Below are the code and all the weights of a small trained network. Each question names an input and a target symbol and asks about switching units off, where a switched-off unit gives its printed mean instead of its output.

import numpy as np


def w(rows, s, z=0):
    codes = np.array(rows[::2]) - 128.0
    scale = np.full(codes.shape[1], s)
    scale[-1] = z or s
    return codes * scale


def f(y):
    return y / 2 * (1 + np.tanh(0.7978845608 * (y + 0.044715 * y**3)))


def softmax(a):
    e = np.exp(a - a.max(-1, keepdims=True))
    return e / e.sum(-1, keepdims=True)


def log_softmax(a):
    a = a - a.max(-1, keepdims=True)
    return a - np.log(np.exp(a).sum(-1, keepdims=True))


def net(x, mask):
    ids = ['ΔΣΨΩαγεζηθξτφ'.index(c) for c in x.split()]
    T = len(ids)
    res = E[ids] + P[:T]
    u = 0
    for l in range(3):
        q, k, v = (res @ M[l].T for M in (Q, K, V))
        z = softmax(np.where(np.tri(T) > 0, q @ k.T / 4**0.5, -1e9)) @ v
        res = res + np.where(mask[u], z, O[l][:, -1]) @ O[l][:, :-1]
        u += 1
        y = f(res @ A[l][:, :-1].T + A[l][:, -1])
        res = res + np.where(mask[u : u + 12], y, B[l][:, -1]) @ B[l][:, :-1]
        u += 12
    return log_softmax(res[-1] @ U[:, :-1].T + U[:, -1])


Q, K, V, O, A, B = {}, {}, {}, {}, {}, {}
E = w([
[151,166,79,110,134,136],'Δ',
[189,131,130,206,178,158],'Σ',
[161,176,87,150,152,147],'Ψ',
[101,127,103,135,20,77],'Ω',
[109,167,214,141,108,96],'α',
[130,169,100,142,196,159],'γ',
[115,65,171,249,48,121],'ε',
[103,186,111,133,220,168],'ζ',
[94,139,116,143,188,179],'η',
[105,98,82,235,137,165],'θ',
[87,205,191,156,200,121],'ξ',
[150,61,124,65,172,227],'τ',
[112,36,166,119,134,220],'φ',
],0.017)
P = w([
[205,160,152,85,59,120],'0',
[170,165,135,134,48,150],'1',
[190,138,155,99,114,91],'2',
[131,160,137,165,61,149],'3',
[147,123,142,101,138,72],'4',
[92,149,136,189,78,145],'5',
[110,105,122,104,163,52],'6',
[52,135,135,211,97,144],'7',
[77,82,117,103,197,35],'8',
[44,156,133,247,99,129],'9',
[116,86,137,111,198,17],'10',
],0.012)
Q[0] = w([
[129,64,124,110,125,148],'0.h1',
[98,136,203,67,87,185],'0.h1',
[119,113,108,130,142,248],'0.h1',
[185,37,101,25,162,91],'0.h1',
],0.011)
K[0] = w([
[113,150,176,133,106,98],'0.h1',
[156,140,185,137,102,213],'0.h1',
[146,68,147,90,115,246],'0.h1',
[254,180,108,99,33,77],'0.h1',
],0.0092)
V[0] = w([
[116,201,212,140,114,126],'0.h1',
[3,128,82,108,149,219],'0.h1',
[136,170,95,131,152,192],'0.h1',
[163,96,132,102,81,89],'0.h1',
],0.005)
O[0] = w([
[143,127,156,116,194,98,250],'0.h1',
[75,151,196,75,137,176,77],'0.h1',
[58,93,34,33,135,165,180],'0.h1',
[254,126,70,197,238,150,69],'0.h1',
],0.0053,0.0017)
A[0] = w([
[132,231,63,214,95,130,205],'0.n1',
[135,156,23,170,183,203,115],'0.n2',
[83,149,67,125,177,117,136],'0.n3',
[165,107,113,145,173,7,233],'0.n4',
[81,80,184,119,68,53,163],'0.n5',
[109,117,118,54,17,83,126],'0.n6',
[180,69,77,76,158,59,104],'0.n7',
[231,114,35,96,253,109,136],'0.n8',
[90,231,82,180,141,2,222],'0.n9',
[114,193,171,76,215,151,9],'0.n10',
[126,31,183,78,174,220,163],'0.n11',
[144,94,7,190,241,209,253],'0.n12',
],0.0071,0.0045)
B[0] = w([
[89,86,212,68,166,139,232],'0.n1',
[185,151,149,37,43,135,168],'0.n2',
[142,120,137,112,161,106,149],'0.n3',
[115,53,102,95,123,119,203],'0.n4',
[178,96,213,205,126,112,166],'0.n5',
[155,229,141,223,78,81,134],'0.n6',
[113,137,112,146,148,76,140],'0.n7',
[57,143,110,117,92,55,181],'0.n8',
[105,90,167,124,161,111,254],'0.n9',
[196,113,110,136,223,118,131],'0.n10',
[74,94,90,174,71,125,147],'0.n11',
[85,105,132,2,68,123,236],'0.n12',
],0.008,0.0082)
Q[1] = w([
[75,172,190,15,27,113],'1.h1',
[9,83,249,71,48,15],'1.h1',
[78,214,183,157,121,254],'1.h1',
[204,245,113,207,122,166],'1.h1',
],0.0092)
K[1] = w([
[12,121,132,148,112,103],'1.h1',
[49,80,176,153,171,94],'1.h1',
[53,84,74,62,104,223],'1.h1',
[194,140,76,86,105,209],'1.h1',
],0.011)
V[1] = w([
[101,21,106,147,142,197],'1.h1',
[76,138,58,88,194,130],'1.h1',
[160,39,140,72,175,254],'1.h1',
[84,59,78,142,25,95],'1.h1',
],0.0074)
O[1] = w([
[113,133,99,112,153,254,143],'1.h1',
[153,236,135,129,35,95,1],'1.h1',
[31,138,177,132,193,222,92],'1.h1',
[249,114,72,110,149,160,169],'1.h1',
],0.0088,0.0057)
A[1] = w([
[106,254,140,135,197,107,106],'1.n1',
[168,137,5,112,145,109,133],'1.n2',
[119,237,112,35,193,187,101],'1.n3',
[148,161,205,195,121,72,82],'1.n4',
[57,134,155,106,126,113,1],'1.n5',
[149,117,137,86,99,50,156],'1.n6',
[190,169,184,80,252,150,102],'1.n7',
[144,87,114,120,33,205,29],'1.n8',
[94,87,115,127,88,156,103],'1.n9',
[110,121,87,114,134,148,98],'1.n10',
[87,140,59,56,221,83,121],'1.n11',
[228,106,64,87,75,129,106],'1.n12',
],0.0082,0.0087)
B[1] = w([
[163,169,72,192,164,101,152],'1.n1',
[212,173,121,145,125,161,170],'1.n2',
[150,126,183,158,93,108,197],'1.n3',
[139,119,97,101,144,165,186],'1.n4',
[205,93,56,141,58,106,152],'1.n5',
[137,81,189,107,157,142,251],'1.n6',
[98,117,2,219,122,95,171],'1.n7',
[126,141,68,175,39,54,160],'1.n8',
[91,209,107,192,196,58,161],'1.n9',
[140,89,163,165,188,101,141],'1.n10',
[142,164,190,193,96,170,227],'1.n11',
[112,128,63,106,113,134,182],'1.n12',
],0.0074,0.011)
Q[2] = w([
[180,66,163,131,204,188],'2.h1',
[123,123,5,231,2,186],'2.h1',
[208,108,108,26,228,130],'2.h1',
[87,126,63,98,250,82],'2.h1',
],0.0061)
K[2] = w([
[75,2,180,194,78,176],'2.h1',
[117,94,57,79,123,151],'2.h1',
[252,96,209,126,90,146],'2.h1',
[192,113,163,172,135,111],'2.h1',
],0.0073)
V[2] = w([
[253,159,216,231,154,121],'2.h1',
[105,195,79,79,206,114],'2.h1',
[45,106,35,175,150,109],'2.h1',
[120,142,212,38,153,253],'2.h1',
],0.006)
O[2] = w([
[81,109,154,255,111,100,217],'2.h1',
[19,153,146,57,107,127,3],'2.h1',
[81,63,77,122,29,151,131],'2.h1',
[123,150,199,51,158,178,72],'2.h1',
],0.0073,0.0065)
A[2] = w([
[107,208,185,108,142,126,39],'2.n1',
[131,120,135,200,168,129,39],'2.n2',
[152,88,165,128,57,119,25],'2.n3',
[145,112,165,116,159,178,188],'2.n4',
[92,156,144,136,130,245,138],'2.n5',
[140,146,153,70,174,173,211],'2.n6',
[123,142,106,115,212,87,55],'2.n7',
[86,117,186,59,112,105,29],'2.n8',
[78,145,145,175,138,155,164],'2.n9',
[121,95,88,144,106,87,3],'2.n10',
[136,95,165,132,94,133,129],'2.n11',
[170,166,133,126,165,193,110],'2.n12',
],0.012,0.0052)
B[2] = w([
[203,159,144,248,86,156,162],'2.n1',
[96,121,134,65,72,163,253],'2.n2',
[102,151,88,131,118,130,203],'2.n3',
[137,114,88,127,160,180,211],'2.n4',
[118,181,93,153,168,78,207],'2.n5',
[121,136,154,92,165,107,186],'2.n6',
[73,177,110,135,71,129,151],'2.n7',
[129,108,142,157,66,144,188],'2.n8',
[126,109,132,94,85,82,204],'2.n9',
[163,170,172,103,167,162,206],'2.n10',
[118,193,93,113,213,146,211],'2.n11',
[62,111,91,85,118,129,156],'2.n12',
],0.011,0.012)
U = w([
[134,143,105,45,125,56,66],'Δ',
[112,103,113,2,129,128,2],'Σ',
[141,136,167,36,80,169,140],'Ψ',
[175,81,84,134,149,61,165],'Ω',
[89,50,198,141,238,70,251],'α',
[128,134,155,134,127,164,130],'γ',
[123,43,129,132,91,205,45],'ε',
[126,122,136,191,114,119,67],'ζ',
[103,188,126,144,167,138,100],'η',
[72,178,74,65,218,113,140],'θ',
[65,114,127,96,83,58,183],'ξ',
[123,143,64,44,85,152,139],'τ',
[97,110,29,181,144,130,33],'φ',
],0.0073,0.0042)

Each question gives the input, a string of symbols that net reads in full, and the target symbol t.
The units are the heads (4 rows each of Q, K, V and O) and the neurons (one row each of A and B). Each row of codes is followed by its name. A weight is (code - 128) times the scale printed after its matrix; where a second scale follows, it is the last column's (O, A, B and U).
mask holds one flag per unit, layer by layer, with each layer's heads first. A switched-off unit (its flag False) gives its mean, the last column of its rows in O or B, instead of its output. The means were averaged over made-up inputs and are rounded, as every weight is.
A unit's drop is (log p(t) with every unit on - log p(t) with that unit switched off) / (log p(t) with every unit on - log p(t) with every unit switched off).
The circuit of an input: a set's keep is (log p(t) with only the set's units on - log p(t) with every unit switched off) / (log p(t) with every unit on - log p(t) with every unit switched off). Starting from the 12 units with the biggest drops (on a tie, the unit counted first), units are removed one at a time, each time the one whose removal leaves the highest keep (on an exact tie, the one counted first), for as long as the keep stays at least 0.8.
circuit, biggest first: the units of the circuit, biggest drop first
most important unit: the unit with the biggest drop
top k neurons: the k neurons with the biggest drops, biggest first
k most important neurons of layer l: the k neurons of layer l with the biggest drops, biggest first
input η ξ Ψ Δ ε, target ε: circuit, biggest first : [2.n2, 0.n5, 1.h1]
input α Ω τ Ω φ η θ α, target θ: most important unit : 0.n12
input η θ θ η Δ, target Δ: top 4 neurons : [0.n8, 1.n12, 0.n1, 0.n7]
input Δ α Ψ ε φ Ψ Ψ θ ε α Δ, target α: 2 most important neurons of layer 0 : [0.n8, 0.n9]
input ξ α θ ζ Ω η ξ θ, target ξ: top 2 neurons : [1.n9, 0.n9]
input γ ζ Ψ Ψ Σ ξ Ω η η, target Ω: circuit, biggest first : [0.n5, 0.n6, 1.h1]
input φ ε α Ω θ, target Ω: circuit, biggest first : [0.n1, 1.h1, 0.n6]
input Δ Ψ Δ ζ η α θ ξ ε, target ε: circuit, biggest first : [0.n5, 2.n2, 1.h1]
input θ α Δ ε θ, target ε: circuit, biggest first : [1.h1, 2.n2, 2.h1, 0.n5]
input θ Ω Ψ Ψ τ Δ, target τ: 2 most important neurons of layer 0 : [0.n8, 0.n11]
input η Δ ξ α, target ξ: 2 most important neurons of layer 0 : [0.n12, 0.n6]
input θ Σ Ψ φ γ θ Σ, target Σ: top 2 neurons : [0.n8, 0.n4]
input ξ Ω Σ, target Ω: circuit, biggest first : [0.n6, 1.h1, 0.n5]
input α γ Ω θ θ, target Ω: circuit, biggest first : [1.h1, 0.n6]
input α γ η Ψ ε τ, target τ: top 4 neurons : [1.n8, 0.n1, 0.n12, 0.n11]
input Ψ α Σ Ψ Ψ θ Ψ θ θ Ψ, target θ: circuit, biggest first : [1.h1, 2.h1, 2.n5, 0.n1]
input Ω Ψ η η, target η: top 3 neurons : [2.n1, 2.n5, 1.n3]
input Ω Ψ γ, target Ω: circuit, biggest first : [1.h1, 0.n6]
input ξ ε γ θ Δ φ θ, target ε: circuit, biggest first : [0.n5, 1.h1, 2.n2, 2.h1]
input Ψ Δ Σ Σ, target Σ: 2 most important neurons of layer 1 : [1.n11, 1.n12]
input η ε Ψ Ψ η Ψ, target η: top 2 neurons : [2.n1, 2.n5]
input Ω ε Ψ Ψ Ψ Ψ, target Ψ: top 2 neurons : [0.n8, 0.n4]
input α Δ γ ξ α η, target ξ: 3 most important neurons of layer 1 : [1.n6, 1.n1, 1.n11]
input η θ Ψ α φ ξ Ω τ Ψ, target Ω: top 3 neurons : [0.n5, 0.n6, 1.n12]
input α Ψ Δ ζ, target ζ: top 2 neurons : [2.n1, 1.n3]
input ζ φ φ ξ Ψ θ θ Ψ, target θ: top 2 neurons : [2.n5, 0.n8]
input θ Ψ Ω Σ Σ θ, target θ: most important neuron of layer 2 : [2.n5]
